Below are the code and all the weights of a small trained network. Each question names an input and a class and asks about switching units off, where a switched-off unit gives its printed mean instead of its output.

import numpy as np


def w(rows, s, z=0):
    codes = np.array(rows[::2]) - 128.0
    scale = np.full(codes.shape[1], s)
    scale[-1] = z or s
    return codes * scale


def norm(h):
    return h / np.sqrt((h * h).mean(-1, keepdims=True) + 1e-5)


def f(y):
    return np.maximum(y, 0)


def log_softmax(a):
    a = a - a.max(-1, keepdims=True)
    return a - np.log(np.exp(a).sum(-1, keepdims=True))


def net(x, mask):
    res = np.array(x, float).reshape(1, 6) / 4 @ E
    u = 0
    for l in range(3):
        y = f(norm(res) @ A[l][:, :-1].T + A[l][:, -1])
        res = res + np.where(mask[u : u + 13], y, B[l][:, -1]) @ B[l][:, :-1]
        u += 13
    return log_softmax(norm(res)[-1] @ U[:, :-1].T + U[:, -1])


A, B = {}, {}
E = w([
[128,129,128,128],'x0',
[162,232,29,53],'x1',
[127,127,128,128],'x2',
[218,69,60,173],'x3',
[106,59,103,36],'x4',
[253,128,234,65],'x5',
],0.0064)
A[0] = w([
[235,106,13,151,60],'0.n1',
[77,72,141,140,117],'0.n2',
[126,197,110,208,93],'0.n3',
[104,57,67,51,35],'0.n4',
[109,164,176,88,133],'0.n5',
[96,178,39,120,176],'0.n6',
[149,110,70,136,85],'0.n7',
[88,159,44,136,6],'0.n8',
[184,251,113,181,105],'0.n9',
[153,208,55,91,4],'0.n10',
[223,208,126,54,160],'0.n11',
[38,242,150,52,78],'0.n12',
[121,99,78,6,51],'0.n13',
],0.016,0.0046)
B[0] = w([
[246,238,137,141,221],'0.n1',
[127,129,135,196,184],'0.n2',
[73,179,183,111,183],'0.n3',
[75,187,204,93,189],'0.n4',
[206,138,134,118,188],'0.n5',
[83,77,35,134,211],'0.n6',
[149,184,117,134,161],'0.n7',
[69,102,66,163,172],'0.n8',
[79,151,216,43,203],'0.n9',
[94,99,26,80,186],'0.n10',
[103,1,41,101,255],'0.n11',
[228,234,121,140,234],'0.n12',
[77,146,206,58,209],'0.n13',
],0.031,0.0093)
A[1] = w([
[207,184,127,136,11],'1.n1',
[147,10,192,231,149],'1.n2',
[143,157,217,215,139],'1.n3',
[98,155,196,102,64],'1.n4',
[125,117,135,164,88],'1.n5',
[85,143,99,167,5],'1.n6',
[49,151,224,48,7],'1.n7',
[87,101,80,138,146],'1.n8',
[50,194,45,161,1],'1.n9',
[82,130,112,178,16],'1.n10',
[206,5,162,78,90],'1.n11',
[182,166,122,136,22],'1.n12',
[154,124,124,157,22],'1.n13',
],0.017,0.0025)
B[1] = w([
[182,178,90,140,219],'1.n1',
[120,24,14,45,208],'1.n2',
[115,93,38,27,254],'1.n3',
[112,121,117,53,190],'1.n4',
[115,133,89,123,147],'1.n5',
[171,95,165,135,159],'1.n6',
[65,185,245,117,228],'1.n7',
[86,93,92,162,169],'1.n8',
[217,16,234,136,218],'1.n9',
[169,111,142,167,158],'1.n10',
[121,112,198,254,237],'1.n11',
[147,177,103,132,185],'1.n12',
[134,101,108,95,141],'1.n13',
],0.029,0.0084)
A[2] = w([
[147,165,114,147,101],'2.n1',
[152,71,171,145,105],'2.n2',
[224,216,109,172,16],'2.n3',
[153,88,153,176,85],'2.n4',
[69,167,178,98,10],'2.n5',
[104,154,120,162,2],'2.n6',
[208,162,139,149,65],'2.n7',
[120,76,148,189,18],'2.n8',
[112,148,115,152,114],'2.n9',
[132,140,118,172,98],'2.n10',
[97,175,171,151,109],'2.n11',
[116,32,164,250,87],'2.n12',
[78,104,29,128,78],'2.n13',
],0.02,0.0025)
B[2] = w([
[123,169,95,178,165],'2.n1',
[183,123,136,178,188],'2.n2',
[158,251,70,169,255],'2.n3',
[146,85,159,171,173],'2.n4',
[58,170,202,196,202],'2.n5',
[115,109,168,129,128],'2.n6',
[137,205,91,132,211],'2.n7',
[144,101,145,207,168],'2.n8',
[141,140,109,121,130],'2.n9',
[124,137,140,89,140],'2.n10',
[81,81,99,59,170],'2.n11',
[175,61,196,234,217],'2.n12',
[44,88,49,135,228],'2.n13',
],0.033,0.0091)
U = w([
[74,55,33,73,93],'0',
[210,252,96,135,91],'1',
[169,58,189,226,110],'2',
[37,176,243,63,87],'3',
[105,136,123,144,246],'4',
],0.013,0.011)

Each question gives the input, the list of numbers given to net, and the class t.
The units are the neurons (one row each of A and B). Each row of codes is followed by its name. A weight is (code - 128) times the scale printed after its matrix; where a second scale follows, it is the last column's (A, B and U).
mask holds one flag per neuron, layer by layer. A switched-off neuron (its flag False) gives its mean, the last column of its row in B, instead of its output. The means were averaged over made-up inputs and are rounded, as every weight is.
A unit's drop is (log p(t) with every unit on - log p(t) with that unit switched off) / (log p(t) with every unit on - log p(t) with every unit switched off).
The circuit of an input: a set's keep is (log p(t) with only the set's units on - log p(t) with every unit switched off) / (log p(t) with every unit on - log p(t) with every unit switched off). Starting from the 12 units with the biggest drops (on a tie, the unit counted first), units are removed one at a time, each time the one whose removal leaves the highest keep (on an exact tie, the one counted first), for as long as the keep stays at least 0.8.
units of the circuit, in order: the units of the circuit, biggest drop first
top k neurons: the k neurons with the biggest drops, biggest first
k most important neurons of layer l: the k neurons of layer l with the biggest drops, biggest first
drop when u is switched off: that unit's drop, to one decimal
input [-3,6,7,5,3,7], class 2: top 2 neurons	(0.n11; 1.n11)
input [3,-7,-7,-1,-8,-7], class 3: units of the circuit, in order	(0.n3; 1.n7)
input [6,8,0,-7,6,4], class 0: units of the circuit, in order	(0.n11)
input [3,-3,-1,5,0,6], class 2: units of the circuit, in order	(0.n12; 1.n11)
input [2,5,3,-6,-7,5], class 3: top 3 neurons	(0.n9; 0.n1; 0.n11)
input [4,6,-3,1,-6,2], class 0: 3 most important neurons of layer 0	(0.n11; 0.n10; 0.n6)
input [-6,-4,-7,-7,7,-7], class 1: top 2 neurons	(0.n9; 0.n12)
input [-6,-8,-3,-8,7,-1], class 0: top 3 neurons	(0.n1; 0.n2; 1.n3)
input [-3,1,-6,-3,4,1], class 3: top 4 neurons	(0.n13; 0.n4; 0.n1; 1.n7)
input [3,3,-2,-6,0,-8], class 2: top 2 neurons	(1.n9; 0.n6)
input [1,-5,-6,-2,6,-1], class 3: top 2 neurons	(0.n4; 1.n7)
input [1,1,-1,-7,-8,0], class 3: top 2 neurons	(0.n9; 0.n3)
input [-4,8,-8,3,-6,8], class 0: top 3 neurons	(0.n11; 0.n10; 1.n9)
input [4,1,2,0,-8,4], class 3: units of the circuit, in order	(0.n9)
input [3,-7,3,-3,-8,4], class 3: top 2 neurons	(0.n11; 0.n12)
input [6,-8,-5,8,2,5], class 0: top 2 neurons	(0.n12; 0.n11)
input [2,3,-5,-3,1,2], class 0: top 3 neurons	(0.n11; 0.n10; 0.n1)
input [-3,-5,6,2,-5,0], class 0: top 2 neurons	(0.n13; 0.n10)
input [-7,-4,-1,-6,-4,7], class 2: 2 most important neurons of layer 0	(0.n1; 0.n12)
input [-1,6,-3,1,-4,2], class 0: units of the circuit, in order	(0.n11)
input [5,8,-8,-6,6,-4], class 0: 2 most important neurons of layer 0	(0.n6; 0.n1)
input [1,-7,2,7,2,1], class 0: 2 most important neurons of layer 0	(0.n12; 0.n11)
input [-2,3,-2,1,-3,5], class 2: 2 most important neurons of layer 1	(1.n11; 1.n3)
input [7,0,7,-4,7,-7], class 2: 3 most important neurons of layer 0	(0.n6; 0.n9; 0.n8)
input [-4,-3,-3,3,-8,-4], class 3: drop when 1.n10 is switched off	0.0
input [4,0,2,6,-8,-6], class 3: drop when 0.n3 is switched off	0.9
